Each row, then the band of its hidden value
[ 241  -82  -96  -73 -177 -219 -168   77   13 -139  218  155   12 -214
   43   65  -52 -115  204 -178  -82  235  -61 -202  -42  175  129   20
 -103   62 -206   10    6   92   56  251  -61  -10  183  -26  197  200
  175 -117 -117]
M
[ -70 -102   66   21  244  128  137  -90   26  -50 -163 -106  -51  189
 -122   26   18   90  -98  -32  172   65  -65  111  -27   31   83  -46
 -131   69  122   -9   -4 -198   62   30   51  -83   14  -63  135  -70
  -52 -154  125]
M
[ -51  -44   51    9   50   29  -61 -177   16   75 -247  -84 -122  198
   67  -26   10  253 -179 -170   29   13  -29  266  -60 -103  150 -187
  -62  -73   21   24   28 -126   42  -74  -91   36 -130   69   73 -202
  -34  123  101]
Y
[ 297 -222 -152   -4 -114 -110   10   33   -5  -77   82  -66  -41  117
   41  109   21 -203  -45  -60 -176  -58  -56   97   43    2 -157   20
  -60 -168  111   67 -124   89   33   14  -94  -41 -161  214  125   22
  -34  -92 -122]
L
[ 223 -105   -3 -122 -204 -223 -438   36  177  -63  -86   99 -111  -85
  269  155 -219   34   44 -240   27  246  -97  190   45  196  122 -104
   15 -187 -226   90 -213   97 -162  -86  112  -89  -75  -13   96  -43
  124  160 -232]
L
[ -91    8  139  -93   95  168  -27  176   12   80   61  -30  -67  258
  -29  -80  -82   85 -101  -18   47 -196    2  -74  106 -240 -201  -67
   -2  138  226  -80  -30  -18   56 -237  -35  -32   74  -41  -52  -59
   57   29  132]
C
[  85   83  246  -90 -140   24 -201  141  153   58  -14  177    5   58
  142  136  -57 -183   43    5 -128  141   55 -127   17 -173   51  -26
   83 -147   96    5 -254   47  153  -35 -115   33  -30 -130  114   22
  -27  257   31]
Y
[ 288   18  -50 -235 -357 -194 -221  157   -8 -153  205   32   27 -167
  -76  193 -100   48  217 -249 -190  103   10 -370   71  191  107  120
   64  138 -249  -60  105  343   60  372 -178   -4  154   30  187  181
  113 -126 -150]
H
[ -44  109  101   10   10   32  -84  -51   59   63  -62   36 -107  116
  -21 -146    0  -88   25  -19   -4  159  -72   87 -132   48  155   32
 -104   -5   78   23   23 -117  -25  124   91   53  132  101  159 -211
  -50  -43   34]
H
[-161  220   35 -157  -14  -74 -138 -140  105   72 -151  249  -44   12
   49 -189  -52 -175   16  232  -75  412   -8  229 -207   76  320   -6
  -95  -98  -66  -47  -87 -132  -87  140   43  165  367  134  301    5
   21  -96  -85]
H
[ -68  108  -13 -138  -88  -74  -31  -53    9  -59   -2  188    1  -13
  -44   15   37   11   12  -11 -158  214   10  102  -89   33  216  -14
  -73   51  -71  -72   49   -8  -14  238  -47  102  230  162  268  205
   31  -93  -85]
C
[ 174  -90   32  -11  -84 -147 -221  -74  113  115 -165  -69 -114   88
  153   56   75   -7   94 -327  -49  144   55  173  -31  240   95  -55
  -55 -137   -8   74  -22  141   10   15  -86  103  -43  -21   81 -506
  -26   71  188]
Y
[  49   92   85  117 -129 -152 -235  -95   34   71  101  138  -66    1
  177 -227   30 -193  145   31 -189  295 -132    8 -121   59  275  -37
 -131 -157   81  -16  -66 -135   29  133   72  113  185   59  169 -194
  142   59  -29]
W
[ -70   27 -103  -14   41 -127  105 -109  -27  -42   13  249   38   75
    3  -37  218   46   54 -241 -195  264   92  250 -168  240   80   10
 -114  160   11  101   78   88  -47  184   18  140  313  125  185   31
   59 -135  117]
C
[ -45 -111  -22 -108  101  -18  139 -124   74 -137 -177 -145  132  123
  -44  270  -88  168 -125  -98  138   93  103  229   52  227   40  -92
  -69  -37 -120 -200 -160  -97 -128   99  -77 -121    2  -78  199   24
  -60  -70   80]
S
[ 199  -41   40  -50  -76  -74 -118  -10  -69  -69   89    8  -25  -99
  -82  -18  -50    6   60  -52   -1  234 -127 -280  -39  -24  204  -21
  -57   67 -157   22   94   35  144  232 -127  -35  115  -67  135  172
  138 -169  -41]
H
[-115 -119 -202  155  167  -69  153 -108  -11 -140   13  117   13   67
  112 -149  122  -87   23 -178 -104   42   -9  173 -162   23  130  -45
 -179  116  209  154  -28 -122  184   10   90  109  175  -34  113  -13
  141  -51  202]
H
[ 240 -288  -88   36   -7  -81   24 -121   -7 -103  -80 -213   78   91
  105  206  -12   38  -39 -159   59    7  -22   58   63  160  -32 -129
  -82 -173  -16   20 -212  -15   25  -10 -146 -104 -212 -155   61  -95
   73  -18   75]
M
[ 345 -227 -141  -83 -128  -69  -68   -3  -35  -30    7   -3  -50  166
   57   70   98 -199   93   72 -233    3  -94  -23   67  107 -132   55
  -10 -179  225  242 -193  188  127  -48  -78   27 -131   66  108  -30
   76 -172 -158]
H
[ -17   -9   50 -160   -6    2 -155  174   31  177  112 -148 -129  112
   47 -142 -182  149  -32 -134  150 -221    8    5   29  -78 -237  -97
 -105   67   51 -223   83  -24  -91 -256 -105    5   89   64  -91 -243
   94    2   85]
L
[ 294 -115   -3   75 -162  -55 -162  138  -75 -200  252  -90  -81 -141
  -28  -20 -105  -54  120 -179  -35   -6 -240 -552   39 -140  208   34
  -23  148  -15   50   93   61  296  245  -73 -111   43 -116   59  158
  241 -114  -46]
L
[  40  182  400 -134  -76  230 -165  134  134  145  -79  195  -84  192
  -14  137   55  -68   63   36   -1  173   14 -160  -29  -77  -15   47
   67  -32  185   60 -201   18   35   13  -43  -16    7  -96  132  -34
 -125  119   -9]
H
[  43   10  196   45    2  152 -166  220  244  -25  -25  195 -119  159
  121  146  -28 -329  -46 -212    1   24   98  -76   52 -249  -23   -1
   62   33  131   88 -291   52  124  -59  -15  -56    8 -111  147 -102
 -163  259  190]
H
[-100   51  136 -142   74  109 -179  369   96   36  219 -111 -171  112
  -54 -211 -379  -87  -94  110  178 -236 -134 -131  136 -325 -202   19
  -43  134  188 -256   19 -109  -37 -284  160 -129  172   83  -63   -6
   80  -55  -61]
F
[   3 -205  -99 -190  150  -35   61   46   97 -167 -176 -135   50  205
  -21  247  -97  113 -126 -154   46  -15  125  197  201  163 -104  -18
   68   78   53  -50 -162  217  -28 -135  -11  -97   83 -113   70  -18
   31 -169  138]
W
[ 227 -191  -49 -147  -63 -202 -403  362  101  130  339   59 -168  -69
  165 -144 -267  -68  188 -273  121  -90  -52  -75  144   91 -359  -75
 -133   82  -97  -45   34  117  -83 -354   76  -55  111  -32 -116 -231
  229   38  -29]
S
[ 236 -302 -252  115  -58  -17  130   22  -59 -207  200 -194   39  183
   51   90   -1 -212  -52  -60 -115 -295  -63  -37  116  -38 -233   -6
 -117  -82  220   -5 -230  -27   52   -6  -80 -117 -173   94  104   45
   37  -97  -48]
F
[ -76   51   18   22    6  -70   84  -78   -8  -18   59   71  -37   14
  -10  -57  113    2   24  -17 -127  151  -36   67 -156    1  216  -14
 -167   14  140 -166   81 -162   93  203  -66   93  210  155  225   69
   47 -124   21]
M
[  97   13   88 -145  -90 -120 -226   87   78   34  -56 -133  -85   98
  158    3 -216   66 -162  -74   10  113  -27   61   58  -49   12  -52
  124 -104   14 -141 -134  196 -116 -164  -80  -72  154   40  -58 -111
  163  -39   13]
H
[  63 -230  112    4  155   43 -109  -12   57   38 -194 -215 -200  237
   18   29  -19  104 -125   -4   13  -68 -124   91  181 -206   91 -132
  -24 -121  299  -22  -15  -58  270 -250  -17  -35 -196  -57   29 -223
   16  -19   90]
F
[ 192  -72   85 -265  -29 -146 -365  298   29  110  161   69 -113  -58
   57 -114 -307   27   -9  -62  139  152 -132   -9  107  -29 -245  -73
   15   41 -156   41   40  211 -161 -334  105  -96  147  -15 -172   77
  259  -94 -139]
C
[ 130  -50  -12 -187  -55    1  -18  104  -35 -150    4   90  -94   71
 -198  161   84  180   49 -215 -176   77  -17 -199   76   25  100  113
   90  286   38  118  176  309  217  212  -83   -9  149   56  171  226
   43 -249  -44]
F
[ -54  154   32  -14  -55 -209  -17  -94  108  -78  -84  116    7  -43
  131  -14   60 -248  -13   25 -194  475    9  220 -204  152  375   82
  -13 -127  110 -112 -126   74  -59  250   37  113  430  137  231   11
   96 -192   52]
F
[ 163   37   31   55  -48 -296 -114  -84   36   51   57  238  -13  -93
  119 -104   81 -194   61 -172 -145  592  -14  154 -214  230  209    2
  -77  -72 -170   75   15  100  -71  226   -5   70  342   99  156  -78
  110 -107   80]
S
[ -33   77  -51  -37 -121 -224 -176 -158   12  233   39  290 -114   37
  193 -230  308  -39  279  -89 -345  252   60  217 -201  238  185  -59
 -218  -83  169    4   91    3   77   62  -98  377  296  169  220 -319
  133  -23   67]
W
[  25  -93  204   71  -28   76   25   90  146   15  -13   76   14  181
  182  300  192  -68   46 -179 -201 -110  159  -69   72 -208   -7  -92
   -7 -127  401  -96 -265  -38  354  -93 -236   70 -189 -184  135  -74
  -88  323  245]
L
[  84 -106   46  162   15  -48  -47  -43   77 -133 -100 -145  -60   -8
  128   81  -69  -43  -95 -283  117   94 -136  157  -98    1  190  -69
  -84  -99   46   71  -82 -110   -1   60  123 -100 -132  -34   27 -115
   26   80   91]
Y
[   3   53  151 -187   29   40 -127  166   65   -6  -61 -231  -48   66
  -18  -60 -362   16 -159  119  214   16 -133  -83   56 -118    7    2
   76  -20   31 -157  -75   11  -77 -133   46 -144  133  -60  -85  -28
  144 -124   -7]
M
[ 132   10  104 -215 -101  -43 -400  258   20  272  161   78 -243   78
   84 -232 -137  200  169 -225   73  -72 -109  -45    3   75 -298  -26
  -60  118   46  116  161  144 -101 -344   93   37   69   58 -179 -290
  185   28  -91]
Y
[  78  -92  -45  -21   62 -113  -58  -99   35  -40  -98   54   59  121
   12  -43  -32  -98   25  -21 -132  234   32   58   38  104  120  -21
   -2  -36  -54  132  -80   70  139   53  -10   47   85 -112  153 -129
   30  -23  125]
F
[ 126 -145   12  116  -91  -71 -239  -10   91  -25  -44 -108 -174   44
  215   73  -34  103  -23 -453   91  -48  -96  199   -9   59   63 -149
 -111  -76    7   54  -49  -43  -85  -70   76  -62 -189   31    6 -297
   41  192   49]
F
[-168   26   63   77  262  138  221 -145  -84  -68  -63  125   75  134
 -212 -166   43  -37  -95  143   19  203 -106   82 -131 -132  168  -43
 -160  124   43  142   87 -302  144  161  131   10   81  -27  181  201
  -41  -98   83]
C
[ -56 -110  -23 -259  134   13   43  237    9   23  105 -139   -8   70
  -61   18 -244  209 -117 -107  249 -204   31   74   87  -34 -344  -89
  -85  167    3 -221   58    4 -117 -289  -43 -109  113   -6 -110   82
  132 -140   60]
S
[  41 -182  -67   33    7    6 -112  -72   51 -102 -131  -91  -30   62
  129   98  -83   82  -62 -265  143  -78  -66  198   38   40   58 -192
 -119  -50  -72  101 -123 -115  -47  -71   60  -58 -205 -106   50 -120
   55  152   57]
C
[ 115 -211 -186   35   34   76  140   54  -11 -201   71  -66  -42  245
  -35   64  -27 -108 -106  -31  -78 -230  -93   53   72  -65 -186   51
  -57   35  238  103 -164  -40   49  -32   60 -133 -114  156  127  119
  -28 -118 -119]
L
[ -16   84  243 -218   41   38  -22  231    7   29   39 -247  -27  185
  -95  -26 -290  122 -229  206   19  -22  -84 -135  136 -275 -100   49
  168   -6  239 -295  -13  112   25 -195  -48 -140  161   46 -117  115
  122 -176  -21]
H
[ 112  -87   14 -160  -60  -28 -256   80  -56  130   81   -5  -51   70
   94 -148 -141  145   67  -34   68  -63 -111  -58   69    4 -171 -152
  -74   -3  -24   79  -12   23  -34 -268  -18   13  -20 -105 -111  -94
  254   30  -53]
C
[ 173 -110  -36 -178  -74  -44    1    0  -82 -102   48  -58   13  -40
 -146  163   46  154   83  -97  -44   66   -2 -278   45   53  107  -11
  -46  131  -74  -74  108  138  195  223 -276    3   89  -77  176  218
  107 -256   -5]
H
[  93  -51  112  -64  -51   13 -137 -122   84   12 -199 -100  -16  179
   40  160 -115  152 -103  -91   92  129  -17  144   74  134   82 -127
    0 -155 -155  -58 -175  -82 -131   47  -59 -124 -137  -33  155 -185
  -65  110  -23]
S
[ 138   20   61 -207 -127   90  -74   -1 -153  -54   77   79    2  -66
 -229   53    9  277  160  -51   34   86 -140 -368  -42   53  107  -10
  -77  218 -168  120  195    7  128  271 -119  -17    8  -88  143  331
  123 -171 -181]
F
[  68 -138  198    3  177   76   10  350  132  -57  110 -113 -108   66
  -53  103 -146 -168  -84 -126  152  -80  -67 -111  114 -251 -155   39
  -17   85  272  -98  -21    2  171 -178   91 -166   -6  -89  -57   17
  -19  -49  158]
M
[ 136 -113  -73  -19  -22 -178  -14  -27  -18  -88  124  233   38  -53
   47   41  135   -2  216 -146 -170  288  -32  -44  -68  267  101   12
 -115   71   23  111  -10   52  131  153    8   47  193  -69  181  127
  189 -136  -24]
S
[   3 -118 -117  -79  170 -200  -82   63  179    2  -25  266 -130   14
  -17  -81   57 -346  119  -58 -167  291   91  257  -19   99  100   68
 -144   47   50   64   63   76  182   10   95  167  286  113  296 -116
  -89 -167  103]
Y
[  33  -21   56  -11  -36   -4 -266  -22   99  174  -58  133 -203  164
   85 -159   79  -10  222 -121 -108   20  -54   57  -15  124   85  -34
 -140  -22  144  139   38  -90  140  -48   73  154  -17   18  158 -458
  -14  129   33]
M
[  76 -187    9 -120   95  -59  -79  127   90  -27  -62 -151  -66  104
    9   71 -205   12 -123  -66   71  -50  -21   88  175  -91  -60  -85
    7  -38   30  -98  -40   39   93 -190  -25  -88  -40  -39   13  -91
   44  -25   81]
S
[ -26  283  408  -23 -107  180  -97  107   54   69  -31    3   -7   54
   -2   23 -195  -55 -243   14  139  166  -84  -80 -140 -361   89  -54
   81  -84  -53  -81 -112 -122 -124   91  -45 -123  -17   33   -6  137
  -79  208   14]
F
[ -96   25  174 -165    2  139  111   67   96  -12 -130  110  137  147
  -29  344   51   27 -112  -82  -65  -41  223   98   57 -194  -63 -113
   26  -30   53  -89 -169   -5  113    3 -229   48 -138  -99  164  191
 -182  235  165]
C
[ 168 -207    7 -186   61 -139 -258  332  100  100  136   67 -145  -38
   71  -60 -208 -104   42 -133   36  -44  -19  -19  135 -183 -238  -75
  -43   34   19   41   69  151  182 -381   -9   15    3  -57  -94  -32
  119   26   45]
L
